Below are the code and all the weights of a small trained network. Each question names an input and a class and asks about switching units off, where a switched-off unit gives its printed mean instead of its output.

import numpy as np


def w(rows, s, z=0):
    codes = np.array(rows[::2]) - 128.0
    scale = np.full(codes.shape[1], s)
    scale[-1] = z or s
    return codes * scale


def f(y):
    return np.maximum(y, 0)


def log_softmax(a):
    a = a - a.max(-1, keepdims=True)
    return a - np.log(np.exp(a).sum(-1, keepdims=True))


def net(x, mask):
    res = np.array(x, float).reshape(1, 6) / 4 @ E
    y = f(res @ A[0][:, :-1].T + A[0][:, -1])
    res = res + np.where(mask, y, B[0][:, -1]) @ B[0][:, :-1]
    return log_softmax(res[-1] @ U[:, :-1].T + U[:, -1])


A, B = {}, {}
E = w([
[143,92,101,128],'x0',
[104,119,100,32],'x1',
[237,99,150,162],'x2',
[128,25,91,157],'x3',
[3,57,161,197],'x4',
[77,164,14,163],'x5',
],0.005)
A[0] = w([
[136,138,121,134,108],'n1',
[134,211,212,126,161],'n2',
[86,160,57,142,72],'n3',
[152,148,188,143,167],'n4',
[88,119,141,150,113],'n5',
[153,192,12,104,175],'n6',
[153,118,124,80,61],'n7',
[61,95,116,89,149],'n8',
[134,159,102,117,148],'n9',
[195,186,185,109,151],'n10',
[62,150,141,139,166],'n11',
[84,158,71,147,163],'n12',
[206,105,133,127,252],'n13',
[161,106,137,63,196],'n14',
[143,159,187,128,118],'n15',
[33,103,167,187,93],'n16',
[130,158,160,149,101],'n17',
[172,27,165,226,112],'n18',
[47,165,101,168,170],'n19',
[59,63,111,6,114],'n20',
],0.012,0.003)
B[0] = w([
[134,123,131,127,134],'n1',
[110,142,177,37,232],'n2',
[78,172,173,146,202],'n3',
[159,93,150,91,200],'n4',
[93,104,118,120,171],'n5',
[102,209,184,184,254],'n6',
[136,157,163,141,159],'n7',
[122,118,48,114,208],'n8',
[126,151,147,140,170],'n9',
[160,125,187,50,245],'n10',
[83,120,91,108,206],'n11',
[75,164,145,156,220],'n12',
[192,126,177,188,248],'n13',
[174,174,157,153,217],'n14',
[138,116,155,80,183],'n15',
[36,61,109,111,233],'n16',
[133,129,130,90,153],'n17',
[165,30,157,221,249],'n18',
[29,114,149,122,242],'n19',
[196,181,3,105,233],'n20',
],0.031,0.0051)
U = w([
[28,214,177,155,110],'0',
[158,127,228,2,48],'1',
[181,47,189,221,58],'2',
[162,193,235,139,253],'3',
[143,172,25,81,97],'4',
[9,57,101,88,177],'5',
],0.0041,0.0013)

Each question gives the input, the list of numbers given to net, and the class t.
The units are the neurons (one row each of A and B). Each row of codes is followed by its name. A weight is (code - 128) times the scale printed after its matrix; where a second scale follows, it is the last column's (A, B and U).
mask holds one flag per neuron, in row order. A switched-off neuron (its flag False) gives its mean, the last column of its row in B, instead of its output. The means were averaged over made-up inputs and are rounded, as every weight is.
A unit's drop is (log p(t) with every unit on - log p(t) with that unit switched off) / (log p(t) with every unit on - log p(t) with every unit switched off).
The circuit of an input: a set's keep is (log p(t) with only the set's units on - log p(t) with every unit switched off) / (log p(t) with every unit on - log p(t) with every unit switched off). Starting from the 12 units with the biggest drops (on a tie, the unit counted first), units are removed one at a time, each time the one whose removal leaves the highest keep (on an exact tie, the one counted first), for as long as the keep stays at least 0.8.
units of the circuit, in order: the units of the circuit, biggest drop first
most important unit: the unit with the biggest drop
top k neurons: the k neurons with the biggest drops, biggest first
drop of u: that unit's drop, to one decimal
input [2,8,2,6,-1,-3], class 4: units of the circuit, in order -> [n20]
input [4,0,-4,7,1,-3], class 4: units of the circuit, in order -> [n20 n8]
input [2,8,-5,3,-6,5], class 0: top 2 neurons -> [n6 n3]
input [7,-2,7,-6,6,6], class 5: units of the circuit, in order -> [n13 n6 n14]
input [2,8,-4,8,-5,3], class 4: top 2 neurons -> [n20 n8]
input [2,2,3,4,-5,-6], class 2: units of the circuit, in order -> [n13 n2]
input [1,1,0,-2,2,-1], class 5: units of the circuit, in order -> [n6 n13]
input [5,-8,8,-6,-5,-7], class 1: top 2 neurons -> [n10 n2]
input [-5,-5,8,4,-4,8], class 2: top 2 neurons -> [n18 n2]
input [-7,6,-7,1,7,-1], class 5: top 2 neurons -> [n16 n19]
input [-1,-6,5,1,-4,-5], class 2: top 2 neurons -> [n18 n13]
input [-1,5,-4,6,6,-2], class 5: drop of n20 -> -0.2
input [-8,0,-8,-5,-8,0], class 1: drop of n19 -> 0.0
input [1,8,8,6,8,2], class 2: most important unit -> n18
input [-2,-7,5,-2,1,1], class 2: drop of n18 -> 0.8
input [0,-1,-8,8,-1,-4], class 4: drop of n20 -> 0.4
